Here is a tiny trained network, its code and every weight. The questions are about switching its units off for an input and a target symbol, where a switched-off unit gives its printed mean instead of its output.

import numpy as np


def w(rows, s, z=0):
    codes = np.array(rows[::2]) - 128.0
    scale = np.full(codes.shape[1], s)
    scale[-1] = z or s
    return codes * scale


def norm(h):
    return h / np.sqrt((h * h).mean(-1, keepdims=True) + 1e-5)


def f(y):
    return np.maximum(y, 0)


def softmax(a):
    e = np.exp(a - a.max(-1, keepdims=True))
    return e / e.sum(-1, keepdims=True)


def log_softmax(a):
    a = a - a.max(-1, keepdims=True)
    return a - np.log(np.exp(a).sum(-1, keepdims=True))


def net(x, mask):
    ids = ['ΓΔΣΩαβεζητφψ'.index(c) for c in x.split()]
    T = len(ids)
    res = E[ids] + P[:T]
    u = 0
    for l in range(3):
        q, k, v = (norm(res) @ M[l].T for M in (Q, K, V))
        z = softmax(np.where(np.tri(T) > 0, q @ k.T / 2**0.5, -1e9)) @ v
        res = res + np.where(mask[u], z, O[l][:, -1]) @ O[l][:, :-1]
        u += 1
        y = f(norm(res) @ A[l][:, :-1].T + A[l][:, -1])
        res = res + np.where(mask[u : u + 4], y, B[l][:, -1]) @ B[l][:, :-1]
        u += 4
    return log_softmax(norm(res)[-1] @ U[:, :-1].T + U[:, -1])


Q, K, V, O, A, B = {}, {}, {}, {}, {}, {}
E = w([
[130,96,206,118],'Γ',
[81,87,135,213],'Δ',
[114,109,132,193],'Σ',
[32,175,175,152],'Ω',
[47,123,148,202],'α',
[116,121,171,7],'β',
[204,224,147,54],'ε',
[65,77,139,98],'ζ',
[173,106,103,172],'η',
[167,98,92,119],'τ',
[142,85,140,82],'φ',
[63,130,159,90],'ψ',
],0.018)
P = w([
[116,105,114,140],'0',
[158,134,216,191],'1',
[89,128,82,139],'2',
[150,93,205,169],'3',
[76,165,61,122],'4',
[106,6,208,92],'5',
[70,164,55,129],'6',
],0.015)
Q[0] = w([
[168,210,82,109],'0.h1',
[247,213,114,66],'0.h1',
],0.013)
K[0] = w([
[154,125,170,110],'0.h1',
[154,80,247,177],'0.h1',
],0.015)
V[0] = w([
[209,137,191,254],'0.h1',
[108,32,231,173],'0.h1',
],0.005)
O[0] = w([
[239,183,102,253,12],'0.h1',
[81,46,89,211,246],'0.h1',
],0.004,0.0013)
A[0] = w([
[153,124,219,196,161],'0.n1',
[229,124,70,111,251],'0.n2',
[116,92,95,80,182],'0.n3',
[122,116,6,141,238],'0.n4',
],0.017,0.002)
B[0] = w([
[124,40,186,44,255],'0.n1',
[49,16,201,28,172],'0.n2',
[141,54,157,35,183],'0.n3',
[83,13,8,72,223],'0.n4',
],0.011,0.0087)
Q[1] = w([
[169,170,57,253],'1.h1',
[189,141,191,135],'1.h1',
],0.025)
K[1] = w([
[154,67,254,206],'1.h1',
[164,217,73,203],'1.h1',
],0.02)
V[1] = w([
[103,97,132,219],'1.h1',
[5,201,189,150],'1.h1',
],0.027)
O[1] = w([
[25,109,192,136,13],'1.h1',
[126,163,230,2,1],'1.h1',
],0.019,0.0061)
A[1] = w([
[116,248,214,152,253],'1.n1',
[144,248,44,213,153],'1.n2',
[143,137,219,199,124],'1.n3',
[54,88,111,22,223],'1.n4',
],0.018,0.0024)
B[1] = w([
[176,30,52,97,146],'1.n1',
[118,43,2,83,186],'1.n2',
[156,148,79,40,154],'1.n3',
[82,129,59,189,254],'1.n4',
],0.018,0.0094)
Q[2] = w([
[137,248,190,149],'2.h1',
[120,211,51,19],'2.h1',
],0.016)
K[2] = w([
[98,66,253,117],'2.h1',
[93,241,178,93],'2.h1',
],0.017)
V[2] = w([
[22,171,81,8],'2.h1',
[156,41,245,109],'2.h1',
],0.014)
O[2] = w([
[102,231,101,112,197],'2.h1',
[105,60,249,180,2],'2.h1',
],0.017,0.0088)
A[2] = w([
[83,141,106,32,154],'2.n1',
[135,156,54,255,63],'2.n2',
[59,74,45,231,253],'2.n3',
[7,95,118,50,86],'2.n4',
],0.02,0.0041)
B[2] = w([
[141,173,162,139,171],'2.n1',
[178,5,157,154,185],'2.n2',
[119,231,178,126,251],'2.n3',
[116,47,40,144,176],'2.n4',
],0.027,0.026)
U = w([
[92,84,171,150,224],'Γ',
[9,175,123,144,112],'Δ',
[130,189,144,179,129],'Σ',
[81,105,165,51,252],'Ω',
[67,14,64,107,84],'α',
[179,54,85,132,103],'β',
[182,96,117,67,122],'ε',
[190,187,141,103,88],'ζ',
[146,142,196,150,178],'η',
[154,107,154,195,77],'τ',
[145,72,93,189,106],'φ',
[109,237,114,71,114],'ψ',
],0.013,0.0047)

Each question gives the input, a string of symbols that net reads in full, and the target symbol t.
The units are the heads (2 rows each of Q, K, V and O) and the neurons (one row each of A and B). Each row of codes is followed by its name. A weight is (code - 128) times the scale printed after its matrix; where a second scale follows, it is the last column's (O, A, B and U).
mask holds one flag per unit, layer by layer, with each layer's heads first. A switched-off unit (its flag False) gives its mean, the last column of its rows in O or B, instead of its output. The means were averaged over made-up inputs and are rounded, as every weight is.
A unit's drop is (log p(t) with every unit on - log p(t) with that unit switched off) / (log p(t) with every unit on - log p(t) with every unit switched off).
The circuit of an input: a set's keep is (log p(t) with only the set's units on - log p(t) with every unit switched off) / (log p(t) with every unit on - log p(t) with every unit switched off). Starting from the 12 units with the biggest drops (on a tie, the unit counted first), units are removed one at a time, each time the one whose removal leaves the highest keep (on an exact tie, the one counted first), for as long as the keep stays at least 0.8.
circuit, biggest first: the units of the circuit, biggest drop first
top k neurons: the k neurons with the biggest drops, biggest first
top k neurons in layer l: the k neurons of layer l with the biggest drops, biggest first
input Γ ζ η α, target η: top 2 neurons : 0.n1, 2.n3
input Δ τ α Γ, target α: circuit, biggest first : 1.h1, 2.n4
input ε β Ω φ, target Ω: circuit, biggest first : 1.h1, 0.n2
input ζ ε Ω η, target Ω: circuit, biggest first : 1.h1
input ζ Ω ψ ε, target ψ: top 2 neurons in layer 2 : 2.n2, 2.n1
input α η Ω Σ Σ τ, target Σ: top 2 neurons : 2.n3, 0.n4
input ψ Ω α, target ψ: circuit, biggest first : 1.h1, 0.n1
input ψ Σ Δ α, target Δ: circuit, biggest first : 1.h1, 0.n4, 0.n1, 2.n3
input β τ η Ω α η, target α: top 3 neurons : 0.n2, 2.n4, 0.n1
input Σ α ψ α η, target ψ: top 2 neurons in layer 2 : 2.n1, 2.n2
input Δ τ α η α η, target α: circuit, biggest first : 1.h1, 2.n4
input β Ω α α, target α: top 2 neurons in layer 0 : 0.n4, 0.n1
input τ τ Ω α, target Ω: circuit, biggest first : 1.h1, 0.n1
input φ β α Δ, target α: circuit, biggest first : 1.h1, 2.n4, 0.n4
input Ω α α, target Δ: circuit, biggest first : 1.h1, 1.n4
input ζ Δ Γ ζ ψ Δ Δ, target ψ: circuit, biggest first : 1.h1
input α Δ η Γ, target η: top 2 neurons in layer 0 : 0.n4, 0.n1
input β η ψ τ, target ψ: circuit, biggest first : 2.n2, 1.h1
input α φ β Ω, target β: top 3 neurons : 0.n3, 2.n3, 2.n1
input η η β Ω η ψ, target η: top 2 neurons : 0.n4, 0.n3
input ψ β Σ α, target Σ: top 2 neurons in layer 0 : 0.n2, 0.n1
